Below is a small trained network, with its code and all its weights. Each question gives an input and a class and asks what happens when units are switched off, that is, made to give their printed mean instead of their output.

import numpy as np


def w(rows, s, z=0):
    codes = np.array(rows[::2]) - 128.0
    scale = np.full(codes.shape[1], s)
    scale[-1] = z or s
    return codes * scale


def f(y):
    return np.maximum(y, 0)


def log_softmax(a):
    a = a - a.max(-1, keepdims=True)
    return a - np.log(np.exp(a).sum(-1, keepdims=True))


def net(x, mask):
    res = np.array(x, float).reshape(1, 6) / 4 @ E
    y = f(res @ A[0][:, :-1].T + A[0][:, -1])
    res = res + np.where(mask, y, B[0][:, -1]) @ B[0][:, :-1]
    return log_softmax(res[-1] @ U[:, :-1].T + U[:, -1])


A, B = {}, {}
E = w([
[67,154,167,96,89,49,29],'x0',
[135,128,130,125,134,129,126],'x1',
[140,97,254,118,82,149,181],'x2',
[66,111,113,23,153,142,165],'x3',
[64,226,167,179,184,137,164],'x4',
[170,239,98,68,51,162,151],'x5',
],0.0089)
A[0] = w([
[74,162,172,89,96,53,49,1],'n1',
[170,229,129,117,44,158,123,33],'n2',
[122,95,248,130,100,130,191,61],'n3',
[105,106,134,33,158,191,174,136],'n4',
[179,105,57,128,181,201,237,92],'n5',
[181,35,109,67,43,107,95,61],'n6',
[123,173,107,44,99,130,173,94],'n7',
[154,225,123,86,25,141,141,29],'n8',
[211,174,136,232,96,143,84,153],'n9',
[58,128,132,66,151,168,170,105],'n10',
[204,134,192,201,86,117,107,101],'n11',
[62,225,214,157,209,136,154,49],'n12',
[112,141,27,136,165,79,122,75],'n13',
[41,124,102,49,129,107,125,149],'n14',
[83,35,165,160,201,111,94,28],'n15',
[152,95,254,103,83,146,186,49],'n16',
[68,159,159,86,80,27,36,84],'n17',
[121,158,49,143,171,137,97,66],'n18',
[94,49,170,186,188,51,121,48],'n19',
[145,145,19,127,214,104,88,50],'n20',
[82,65,138,157,155,150,101,42],'n21',
[218,25,82,78,88,118,95,99],'n22',
],0.0088,0.0072)
B[0] = w([
[133,78,200,152,117,177,165,193],'n1',
[141,59,78,77,198,166,158,196],'n2',
[72,166,68,135,69,209,61,211],'n3',
[111,94,112,152,128,25,85,228],'n4',
[182,49,254,181,74,132,171,255],'n5',
[35,242,136,177,191,142,182,220],'n6',
[120,85,109,92,164,105,119,198],'n7',
[189,59,67,53,222,208,151,205],'n8',
[68,52,105,130,131,16,113,231],'n9',
[93,94,91,158,133,60,113,197],'n10',
[70,83,85,130,131,54,96,203],'n11',
[88,209,106,181,187,134,164,224],'n12',
[101,142,117,127,67,197,75,189],'n13',
[111,83,99,173,89,46,115,219],'n14',
[167,105,76,65,181,173,153,199],'n15',
[84,151,98,101,44,191,20,217],'n16',
[183,66,235,195,100,170,198,244],'n17',
[82,120,134,135,90,189,98,175],'n18',
[201,85,68,23,175,174,159,208],'n19',
[96,150,136,96,51,201,56,200],'n20',
[168,130,87,83,171,153,150,159],'n21',
[72,232,129,180,175,130,186,243],'n22',
],0.0079)
U = w([
[167,75,81,25,194,199,169,100],'0',
[79,149,119,112,6,221,49,100],'1',
[156,64,248,184,79,162,209,106],'2',
[56,254,126,181,195,139,206,115],'3',
[129,126,130,122,97,114,140,252],'4',
[86,60,91,134,95,19,109,102],'5',
[217,197,173,95,105,63,119,133],'6',
],0.0084,0.016)

Each question gives the input, the list of numbers given to net, and the class t.
The units are the neurons (one row each of A and B). Each row of codes is followed by its name. A weight is (code - 128) times the scale printed after its matrix; where a second scale follows, it is the last column's (A, B and U).
mask holds one flag per neuron, in row order. A switched-off neuron (its flag False) gives its mean, the last column of its row in B, instead of its output. The means were averaged over made-up inputs and are rounded, as every weight is.
A unit's drop is (log p(t) with every unit on - log p(t) with that unit switched off) / (log p(t) with every unit on - log p(t) with every unit switched off).
The circuit of an input: a set's keep is (log p(t) with only the set's units on - log p(t) with every unit switched off) / (log p(t) with every unit on - log p(t) with every unit switched off). Starting from the 12 units with the biggest drops (on a tie, the unit counted first), units are removed one at a time, each time the one whose removal leaves the highest keep (on an exact tie, the one counted first), for as long as the keep stays at least 0.8.
circuit, biggest first: the units of the circuit, biggest drop first
most important unit: the unit with the biggest drop
top k neurons: the k neurons with the biggest drops, biggest first
drop of u: that unit's drop, to one decimal
input [7,2,4,5,0,-6], class 2: circuit, biggest first -> n17
input [-2,-6,-2,-7,-5,-1], class 5: top 2 neurons -> n9; n11
input [2,-4,-4,4,-6,2], class 3: circuit, biggest first -> n6; n22
input [-1,1,-7,4,3,-4], class 1: circuit, biggest first -> n20; n13
input [5,-7,-2,7,-7,-6], class 3: top 2 neurons -> n6; n22
input [4,-1,6,2,-4,-8], class 0: top 2 neurons -> n19; n15
input [3,4,-2,-5,-7,-5], class 3: circuit, biggest first -> n22; n6
input [-7,2,2,4,7,-7], class 0: top 3 neurons -> n19; n15; n22
input [0,5,-4,2,-4,-5], class 0: circuit, biggest first -> n15; n19
input [-1,-3,-5,2,-8,-1], class 3: top 2 neurons -> n22; n6
input [-1,8,4,1,-8,6], class 3: top 2 neurons -> n6; n22
input [1,4,4,5,4,5], class 0: top 3 neurons -> n8; n2; n9
input [-3,-4,-4,8,6,-7], class 5: top 3 neurons -> n14; n10; n4
input [8,0,-8,-4,-1,-7], class 1: circuit, biggest first -> n20
input [1,-2,0,-4,3,5], class 0: circuit, biggest first -> n8; n2
input [5,5,7,8,5,8], class 0: top 2 neurons -> n8; n2
input [6,0,2,-6,5,4], class 2: top 2 neurons -> n17; n1
input [0,6,-6,8,-2,6], class 5: circuit, biggest first -> n14; n4
input [-6,1,7,1,-4,-2], class 1: top 3 neurons -> n16; n3; n17
input [-1,-5,-5,0,-1,-2], class 1: top 2 neurons -> n20; n13
input [8,-1,-5,-1,-7,-7], class 2: top 3 neurons -> n17; n1; n8
input [-4,-3,-2,7,-2,-5], class 5: most important unit -> n4
input [-7,3,1,-4,6,6], class 2: top 3 neurons -> n5; n19; n15
input [1,5,-5,4,-6,-5], class 3: drop of n16 -> 0.1
input [-3,2,-5,-8,5,7], class 5: drop of n5 -> 0.0
input [-8,8,-7,6,2,-7], class 2: drop of n19 -> -0.1
input [-3,-4,5,-4,6,-3], class 3: most important unit -> n12
